Here is a tiny trained network, its code and every weight. The questions are about switching its units off for an input and a target symbol, where a switched-off unit gives its printed mean instead of its output.

import numpy as np


def w(rows, s, z=0):
    codes = np.array(rows[::2]) - 128.0
    scale = np.full(codes.shape[1], s)
    scale[-1] = z or s
    return codes * scale


def norm(h):
    return h / np.sqrt((h * h).mean(-1, keepdims=True) + 1e-5)


def f(y):
    return np.maximum(y, 0)


def softmax(a):
    e = np.exp(a - a.max(-1, keepdims=True))
    return e / e.sum(-1, keepdims=True)


def log_softmax(a):
    a = a - a.max(-1, keepdims=True)
    return a - np.log(np.exp(a).sum(-1, keepdims=True))


def net(x, mask):
    ids = ['αβγδεζηθλξπστφψ'.index(c) for c in x.split()]
    T = len(ids)
    res = E[ids] + P[:T]
    u = 0
    for l in range(2):
        q, k, v = (norm(res) @ M[l].T for M in (Q, K, V))
        z = softmax(np.where(np.tri(T) > 0, q @ k.T / 3**0.5, -1e9)) @ v
        res = res + np.where(mask[u], z, O[l][:, -1]) @ O[l][:, :-1]
        u += 1
        y = f(norm(res) @ A[l][:, :-1].T + A[l][:, -1])
        res = res + np.where(mask[u : u + 12], y, B[l][:, -1]) @ B[l][:, :-1]
        u += 12
    return log_softmax(norm(res)[-1] @ U[:, :-1].T + U[:, -1])


Q, K, V, O, A, B = {}, {}, {}, {}, {}, {}
E = w([
[56,187,97,92,80,99],'α',
[124,82,90,107,126,141],'β',
[151,108,125,146,134,71],'γ',
[174,142,166,99,142,129],'δ',
[180,137,207,102,151,176],'ε',
[148,52,115,98,136,176],'ζ',
[129,76,145,124,120,146],'η',
[171,129,132,127,183,150],'θ',
[194,130,155,153,118,195],'λ',
[179,190,114,123,79,176],'ξ',
[149,137,137,91,114,158],'π',
[124,131,115,82,174,166],'σ',
[124,99,81,113,116,198],'τ',
[120,82,85,111,133,180],'φ',
[48,66,176,115,255,125],'ψ',
],0.036)
P = w([
[178,38,93,1,87,4],'0',
[156,70,97,34,125,44],'1',
[140,94,101,56,129,81],'2',
[140,105,111,92,145,116],'3',
[130,114,121,113,147,145],'4',
[117,121,135,132,152,169],'5',
[110,136,141,147,160,198],'6',
[105,148,145,157,165,222],'7',
[93,165,152,166,177,232],'8',
],0.0083)
Q[0] = w([
[85,110,76,166,107,88],'0.h1',
[192,184,1,122,149,142],'0.h1',
[124,244,73,148,93,60],'0.h1',
],0.0091)
K[0] = w([
[137,69,127,125,62,66],'0.h1',
[154,158,11,148,140,152],'0.h1',
[165,179,105,123,181,76],'0.h1',
],0.011)
V[0] = w([
[137,60,81,184,129,58],'0.h1',
[152,126,231,129,56,102],'0.h1',
[187,115,113,131,90,2],'0.h1',
],0.0055)
O[0] = w([
[83,231,91,178,197,156,196],'0.h1',
[207,178,170,67,75,146,87],'0.h1',
[121,125,237,215,97,254,253],'0.h1',
],0.0076,0.002)
A[0] = w([
[37,170,56,102,119,70,63],'0.n1',
[5,171,133,118,40,172,142],'0.n2',
[125,149,94,158,26,118,41],'0.n3',
[130,102,123,132,148,56,112],'0.n4',
[65,127,84,145,80,134,114],'0.n5',
[165,93,124,118,73,27,140],'0.n6',
[147,133,184,167,125,134,75],'0.n7',
[78,187,154,74,135,47,166],'0.n8',
[151,87,120,100,100,74,98],'0.n9',
[164,160,85,89,174,82,2],'0.n10',
[143,165,127,79,45,112,49],'0.n11',
[157,64,67,139,139,96,159],'0.n12',
],0.015,0.0043)
B[0] = w([
[118,163,179,208,123,58,235],'0.n1',
[94,120,59,157,155,83,255],'0.n2',
[155,224,125,136,165,136,173],'0.n3',
[97,54,92,85,84,110,201],'0.n4',
[146,139,75,162,99,83,197],'0.n5',
[162,122,82,73,102,103,222],'0.n6',
[103,131,179,112,119,125,213],'0.n7',
[77,116,105,196,223,89,216],'0.n8',
[115,165,98,64,179,150,185],'0.n9',
[57,250,143,157,157,126,165],'0.n10',
[51,187,157,187,122,121,196],'0.n11',
[173,142,111,77,72,92,254],'0.n12',
],0.012,0.0062)
Q[1] = w([
[222,250,97,60,232,249],'1.h1',
[2,199,47,42,133,51],'1.h1',
[150,86,133,16,59,29],'1.h1',
],0.0085)
K[1] = w([
[91,132,94,132,153,254],'1.h1',
[113,127,64,141,134,146],'1.h1',
[153,127,121,70,120,96],'1.h1',
],0.02)
V[1] = w([
[69,92,245,147,188,61],'1.h1',
[172,71,100,51,154,116],'1.h1',
[2,99,164,83,57,198],'1.h1',
],0.0088)
O[1] = w([
[151,82,141,32,164,254,91],'1.h1',
[71,80,154,189,187,198,254],'1.h1',
[7,141,184,61,21,99,58],'1.h1',
],0.0094,0.0043)
A[1] = w([
[73,160,50,94,161,176,90],'1.n1',
[133,92,194,253,115,168,45],'1.n2',
[157,104,149,123,78,86,114],'1.n3',
[57,191,170,104,92,120,107],'1.n4',
[142,35,164,172,108,164,108],'1.n5',
[231,134,131,219,57,214,8],'1.n6',
[204,120,38,83,92,117,121],'1.n7',
[130,93,174,231,73,102,117],'1.n8',
[141,183,60,186,76,166,96],'1.n9',
[174,71,81,94,79,125,121],'1.n10',
[131,99,108,172,79,107,138],'1.n11',
[143,134,124,84,149,77,130],'1.n12',
],0.015,0.017)
B[1] = w([
[139,150,111,76,139,97,190],'1.n1',
[78,102,117,102,58,132,166],'1.n2',
[141,126,102,134,156,141,188],'1.n3',
[125,120,110,154,142,163,168],'1.n4',
[132,169,140,121,135,83,229],'1.n5',
[121,92,175,250,120,131,155],'1.n6',
[98,111,120,97,78,143,244],'1.n7',
[114,158,156,123,171,97,204],'1.n8',
[163,92,158,101,117,97,183],'1.n9',
[159,96,100,142,119,107,253],'1.n10',
[163,115,155,103,136,123,230],'1.n11',
[117,143,134,142,110,154,221],'1.n12',
],0.023,0.0065)
U = w([
[114,38,75,106,69,143,229],'α',
[189,77,181,96,177,1,3],'β',
[16,120,214,70,70,68,66],'γ',
[151,116,235,90,129,195,191],'δ',
[103,123,136,129,127,137,92],'ε',
[33,7,151,134,218,149,125],'ζ',
[116,71,196,230,113,169,217],'η',
[188,103,76,192,196,198,145],'θ',
[130,142,125,142,125,151,120],'λ',
[182,220,129,139,34,129,99],'ξ',
[47,141,106,154,83,221,200],'π',
[80,181,61,10,161,124,51],'σ',
[48,150,40,225,141,70,102],'τ',
[102,127,115,139,139,145,120],'φ',
[95,134,116,99,141,160,125],'ψ',
],0.0092,0.0057)

Each question gives the input, a string of symbols that net reads in full, and the target symbol t.
The units are the heads (3 rows each of Q, K, V and O) and the neurons (one row each of A and B). Each row of codes is followed by its name. A weight is (code - 128) times the scale printed after its matrix; where a second scale follows, it is the last column's (O, A, B and U).
mask holds one flag per unit, layer by layer, with each layer's heads first. A switched-off unit (its flag False) gives its mean, the last column of its rows in O or B, instead of its output. The means were averaged over made-up inputs and are rounded, as every weight is.
A unit's drop is (log p(t) with every unit on - log p(t) with that unit switched off) / (log p(t) with every unit on - log p(t) with every unit switched off).
The circuit of an input: a set's keep is (log p(t) with only the set's units on - log p(t) with every unit switched off) / (log p(t) with every unit on - log p(t) with every unit switched off). Starting from the 12 units with the biggest drops (on a tie, the unit counted first), units are removed one at a time, each time the one whose removal leaves the highest keep (on an exact tie, the one counted first), for as long as the keep stays at least 0.8.
units of the circuit, in order: the units of the circuit, biggest drop first
unit that matters most: the unit with the biggest drop
k most important neurons: the k neurons with the biggest drops, biggest first
top k neurons in layer l: the k neurons of layer l with the biggest drops, biggest first
drop when u is switched off: that unit's drop, to one decimal
input α η θ, target θ: units of the circuit, in order	(0.n1; 1.h1)
input ψ η δ γ δ γ ε β β, target β: top 2 neurons in layer 0	(0.n1; 0.n4)
input θ η η ξ λ γ γ η, target γ: units of the circuit, in order	(0.n4; 1.h1; 0.n6; 0.n1)
input γ θ θ γ σ γ, target γ: 2 most important neurons	(1.n2; 0.n7)
input η α δ ζ σ γ η, target β: top 4 neurons in layer 0	(0.n12; 0.n11; 0.n1; 0.n10)
input ψ η β γ γ ψ δ α τ, target α: unit that matters most	0.h1
input η γ γ η ψ η, target γ: top 3 neurons in layer 1	(1.n2; 1.n10; 1.n3)
input τ λ π φ ε α π γ δ, target π: 2 most important neurons	(1.n4; 0.n12)
input ε τ π, target τ: units of the circuit, in order	(0.n11; 1.n4)
input γ ψ θ, target σ: top 4 neurons in layer 0	(0.n10; 0.n12; 0.n8; 0.n1)
input γ σ σ ψ η η, target β: 2 most important neurons	(0.n6; 0.n4)
input γ α ξ γ θ, target ξ: 3 most important neurons	(0.n12; 0.n11; 0.n10)
input σ γ π ψ σ γ α θ γ, target γ: 2 most important neurons	(1.n2; 0.n6)
input γ θ γ α γ δ, target δ: unit that matters most	0.n2
input ε π σ ψ γ α δ π γ, target β: 2 most important neurons	(1.n8; 0.n2)
input γ γ β η, target α: top 4 neurons in layer 0	(0.n12; 0.n8; 0.n1; 0.n11)
input θ α η θ δ π, target π: 2 most important neurons	(1.n4; 0.n12)
input β α ξ δ τ σ γ, target α: 2 most important neurons	(0.n6; 1.n7)
input γ η β α π δ, target π: 2 most important neurons	(1.n4; 0.n1)
input δ δ θ, target θ: unit that matters most	1.h1
input γ γ α σ τ σ, target τ: drop when 1.n11 is switched off	0.1
input γ γ λ, target η: drop when 1.n6 is switched off	1.4
input γ γ λ α δ τ α η β, target α: drop when 0.h1 is switched off	0.4
